Here is a tiny trained network, its code and every weight. The questions are about switching its units off for an input and a target symbol, where a switched-off unit gives its printed mean instead of its output.

import numpy as np


def w(rows, s, z=0):
    codes = np.array(rows[::2]) - 128.0
    scale = np.full(codes.shape[1], s)
    scale[-1] = z or s
    return codes * scale


def f(y):
    return np.maximum(y, 0)


def softmax(a):
    e = np.exp(a - a.max(-1, keepdims=True))
    return e / e.sum(-1, keepdims=True)


def log_softmax(a):
    a = a - a.max(-1, keepdims=True)
    return a - np.log(np.exp(a).sum(-1, keepdims=True))


def net(x, mask):
    ids = ['ΠΣΩαβγδεζηλξτφψ'.index(c) for c in x.split()]
    T = len(ids)
    res = E[ids] + P[:T]
    u = 0
    for l in range(2):
        r = res
        for j in range(2):
            rows = slice(2 * j, 2 * j + 2)
            q, k, v = (r @ M[l][rows].T for M in (Q, K, V))
            z = softmax(np.where(np.tri(T) > 0, q @ k.T / 2**0.5, -1e9)) @ v
            o = O[l][rows]
            res = res + np.where(mask[u + j], z, o[:, -1]) @ o[:, :-1]
        u += 2
        y = f(res @ A[l][:, :-1].T + A[l][:, -1])
        res = res + np.where(mask[u : u + 4], y, B[l][:, -1]) @ B[l][:, :-1]
        u += 4
    return log_softmax(res[-1] @ U[:, :-1].T + U[:, -1])


Q, K, V, O, A, B = {}, {}, {}, {}, {}, {}
E = w([
[176,90,79,130,151,205,95,126,72],'Π',
[114,90,136,120,101,80,148,134,155],'Σ',
[170,158,162,80,138,162,105,191,118],'Ω',
[71,187,94,56,54,121,112,129,91],'α',
[137,207,199,85,43,109,140,91,183],'β',
[188,117,115,71,133,107,135,215,156],'γ',
[111,120,226,111,147,154,96,107,85],'δ',
[206,142,160,54,96,61,80,130,221],'ε',
[112,108,198,140,92,145,145,186,147],'ζ',
[225,130,105,128,129,181,190,80,145],'η',
[123,110,127,187,117,146,108,54,82],'λ',
[94,108,152,108,153,181,109,187,65],'ξ',
[63,197,188,175,201,211,84,121,216],'τ',
[130,141,97,174,101,254,164,158,92],'φ',
[160,212,192,57,201,161,223,171,71],'ψ',
],0.019)
P = w([
[189,161,179,204,100,90,91,192,97],'0',
[180,145,201,205,101,100,103,171,120],'1',
[164,135,194,181,92,105,93,158,137],'2',
[147,134,188,164,84,109,90,141,154],'3',
[129,131,195,135,89,108,82,125,164],'4',
[119,132,182,111,87,111,83,109,178],'5',
[103,130,186,92,93,111,81,101,186],'6',
[95,134,175,76,94,114,84,85,197],'7',
[84,131,180,60,100,115,85,79,204],'8',
[80,125,175,48,111,117,79,70,215],'9',
[73,129,174,36,109,119,92,61,225],'10',
[71,130,172,25,114,121,94,57,239],'11',
[73,121,169,21,125,122,84,56,251],'12',
[68,121,177,29,111,123,82,56,253],'13',
],0.0051)
Q[0] = w([
[62,206,87,182,248,66,144,185,167],'L0H0',
[173,107,89,163,183,97,154,94,76],'L0H0',
[10,219,95,251,252,111,136,95,174],'L0H1',
[229,68,133,136,214,119,124,97,94],'L0H1',
],0.014)
K[0] = w([
[183,212,133,180,146,73,117,181,72],'L0H0',
[199,121,148,141,52,80,139,146,30],'L0H0',
[90,187,111,242,186,6,103,125,106],'L0H1',
[211,92,151,150,47,79,151,130,13],'L0H1',
],0.018)
V[0] = w([
[156,76,153,98,24,129,121,75,117],'L0H0',
[2,34,105,68,228,131,202,95,243],'L0H0',
[189,144,164,200,37,101,88,98,65],'L0H1',
[152,104,150,74,94,67,153,117,10],'L0H1',
],0.0088)
O[0] = w([
[192,111,136,131,141,149,196,136,86,171],'L0H0',
[148,201,155,255,88,38,74,176,85,146],'L0H0',
[146,145,178,141,71,74,154,143,152,172],'L0H1',
[152,108,214,83,96,64,96,129,79,1],'L0H1',
],0.0071,0.0048)
A[0] = w([
[36,29,95,194,94,18,216,175,132,3],'L0N0',
[102,52,115,134,174,30,236,247,122,113],'L0N1',
[170,156,91,110,218,183,125,122,104,133],'L0N2',
[160,1,30,214,183,129,148,105,45,18],'L0N3',
],0.011,0.0029)
B[0] = w([
[205,78,234,89,229,111,131,162,215,254],'L0N0',
[34,213,29,166,153,151,203,97,2,241],'L0N1',
[115,192,138,159,119,72,133,186,64,227],'L0N2',
[210,104,187,87,224,87,193,81,143,168],'L0N3',
],0.0084,0.005)
Q[1] = w([
[81,132,161,207,106,234,150,126,123],'L1H0',
[71,127,206,187,217,116,197,153,184],'L1H0',
[217,249,184,112,146,198,89,126,140],'L1H1',
[157,94,95,123,104,146,112,216,142],'L1H1',
],0.018)
K[1] = w([
[52,148,95,151,183,184,87,72,208],'L1H0',
[153,158,174,253,174,149,77,146,190],'L1H0',
[46,134,142,112,204,174,155,35,156],'L1H1',
[138,124,118,63,149,183,130,169,193],'L1H1',
],0.019)
V[1] = w([
[35,65,125,67,206,21,162,105,202],'L1H0',
[64,1,191,176,59,165,182,186,60],'L1H0',
[70,158,103,117,15,54,129,155,132],'L1H1',
[137,82,119,86,81,114,177,229,122],'L1H1',
],0.011)
O[1] = w([
[122,139,180,211,131,9,90,146,104,91],'L1H0',
[52,140,109,155,254,166,132,88,206,50],'L1H0',
[95,74,155,90,48,159,186,167,145,3],'L1H1',
[142,121,101,166,44,122,111,221,94,129],'L1H1',
],0.0062,0.0048)
A[1] = w([
[134,25,123,194,141,213,88,114,5,74],'L1N0',
[59,174,120,155,127,184,121,160,59,3],'L1N1',
[109,122,180,212,106,139,208,66,181,79],'L1N2',
[100,96,156,160,34,133,94,36,170,59],'L1N3',
],0.015,0.0073)
B[1] = w([
[131,234,107,7,183,89,100,108,148,175],'L1N0',
[95,10,155,176,112,100,195,130,160,235],'L1N1',
[86,146,101,148,59,132,114,97,139,254],'L1N2',
[105,83,120,113,218,123,209,183,123,198],'L1N3',
],0.014,0.0093)
U = w([
[177,143,96,117,162,98,153,112,90,100],'Π',
[123,184,89,182,142,75,116,171,104,207],'Σ',
[142,165,140,162,163,226,100,240,99,254],'Ω',
[77,147,91,79,45,116,92,134,72,170],'α',
[140,214,202,104,61,146,196,124,149,59],'β',
[157,90,29,147,130,87,135,147,103,116],'γ',
[106,167,222,133,167,190,80,111,116,152],'δ',
[224,92,131,120,103,70,126,127,187,121],'ε',
[116,138,142,188,135,170,112,139,168,134],'ζ',
[222,158,86,192,123,180,183,107,81,171],'η',
[151,111,98,118,115,89,132,2,120,101],'λ',
[94,120,133,99,167,72,101,159,162,37],'ξ',
[201,87,164,153,161,152,134,64,104,102],'τ',
[139,170,48,137,163,192,155,166,147,129],'φ',
[151,122,209,156,162,143,167,126,85,81],'ψ',
],0.0091,0.0093)

Each question gives the input, a string of symbols that net reads in full, and the target symbol t.
The units are the heads (2 rows each of Q, K, V and O) and the neurons (one row each of A and B). Each row of codes is followed by its name. A weight is (code - 128) times the scale printed after its matrix; where a second scale follows, it is the last column's (O, A, B and U).
mask holds one flag per unit, layer by layer, with each layer's heads first. A switched-off unit (its flag False) gives its mean, the last column of its rows in O or B, instead of its output. The means were averaged over made-up inputs and are rounded, as every weight is.
A unit's drop is (log p(t) with every unit on - log p(t) with that unit switched off) / (log p(t) with every unit on - log p(t) with every unit switched off).
The circuit of an input: a set's keep is (log p(t) with only the set's units on - log p(t) with every unit switched off) / (log p(t) with every unit on - log p(t) with every unit switched off). Starting from all 12 units, units are removed one at a time, each time the one whose removal leaves the highest keep (on an exact tie, the one counted first), for as long as the keep stays at least 0.8.
circuit, biggest first: the units of the circuit, biggest drop first
top k neurons: the k neurons with the biggest drops, biggest first
top k neurons in layer l: the k neurons of layer l with the biggest drops, biggest first
input α φ ψ γ γ Σ φ γ η φ β φ Σ, target φ: circuit, biggest first -> [L1H0]
input ζ φ φ ε ψ γ, target γ: circuit, biggest first -> [L0N1, L1N1, L0N0]
input Σ ζ Σ β ζ φ Σ ε α Σ Σ φ, target Σ: top 3 neurons -> [L0N0, L0N2, L0N1]
input Σ β α φ Σ ε β τ η ε β Ω, target δ: circuit, biggest first -> [L0H1, L1H1, L0H0]
input Σ α Σ η β Σ Σ φ Σ τ γ β ξ, target α: circuit, biggest first -> [L1H0, L0H1]
input τ β Ω β α Σ Σ ψ, target β: circuit, biggest first -> [L1H0, L0H1]
input Ω α α Σ β β Ω λ, target λ: top 3 neurons -> [L0N0, L0N3, L1N2]
input β φ β Σ λ Ω γ β Σ Σ φ Σ Σ Π, target Π: top 2 neurons -> [L1N0, L0N3]
input φ β ζ β Σ β β φ ζ Σ α β ξ, target ξ: circuit, biggest first -> [L1N0, L1N1, L0N0]
input Σ φ α α Σ λ β β Π τ η, target λ: circuit, biggest first -> [L1H1, L1N2]
input φ δ Σ Σ Σ β Σ α Π Σ, target α: circuit, biggest first -> [L0N1, L0H0, L1H1]
input Ω α φ ξ Σ ε φ ζ φ, target ζ: top 3 neurons in layer 0 -> [L0N2, L0N1, L0N0]
input Σ ψ φ Σ α Σ Σ η δ ξ Σ β ε γ, target γ: circuit, biggest first -> [L0N1, L1N1, L0H0, L0N0]
input β φ ε Ω λ η Π β ε α ζ, target ζ: top 2 neurons in layer 0 -> [L0N1, L0N3]
input ε Σ Σ ψ τ ζ ε β Ω Π Σ Σ Σ φ, target η: circuit, biggest first -> [L0H1, L0N3, L1H0]
input γ β φ β Σ β β Σ ψ ζ τ Σ ζ, target Ω: top 2 neurons -> [L0N0, L0N1]
input ψ α Σ Ω Σ ζ Σ λ Σ, target λ: top 3 neurons -> [L0N1, L0N0, L1N2]
input Π β Σ Σ φ ε Σ, target φ: circuit, biggest first -> [L0N1, L1H0]
input Ω Σ Σ δ, target δ: top neuron in layer 0 -> [L0N1]
input Ω Ω β Σ β Σ β τ Σ Σ φ Σ Π, target τ: circuit, biggest first -> [L1H1, L0N3]
input Σ ψ ζ α Π τ ε ζ φ δ β β, target φ: circuit, biggest first -> [L0H1]
input φ ψ Σ Σ Σ Π, target Π: circuit, biggest first -> [L1N0, L0N3]
input Σ ψ ψ η Σ τ η Σ ψ, target β: circuit, biggest first -> [L1H0, L0H0, L1H1, L0N0]
input α α ζ τ β φ Σ η Σ φ β Σ ε, target ξ: top 2 neurons -> [L1N3, L0N0]
input τ Σ ξ γ Σ α, target γ: top 2 neurons -> [L0N0, L1N1]
input Σ ζ β Σ δ α ψ Π τ Σ ζ, target Ω: top 2 neurons in layer 1 -> [L1N1, L1N2]
input Σ Σ Ω ψ γ λ Σ, target Ω: top 3 neurons in layer 1 -> [L1N1, L1N2, L1N0]
input ε λ ψ τ λ η β Σ α, target γ: top 2 neurons -> [L1N1, L0N0]
input Σ Π Σ ζ Σ φ Σ φ, target Σ: top 4 neurons -> [L0N0, L0N2, L0N1, L0N3]
input β γ ζ α Σ γ β Σ β ξ Σ, target β: top neuron in layer 0 -> [L0N1]
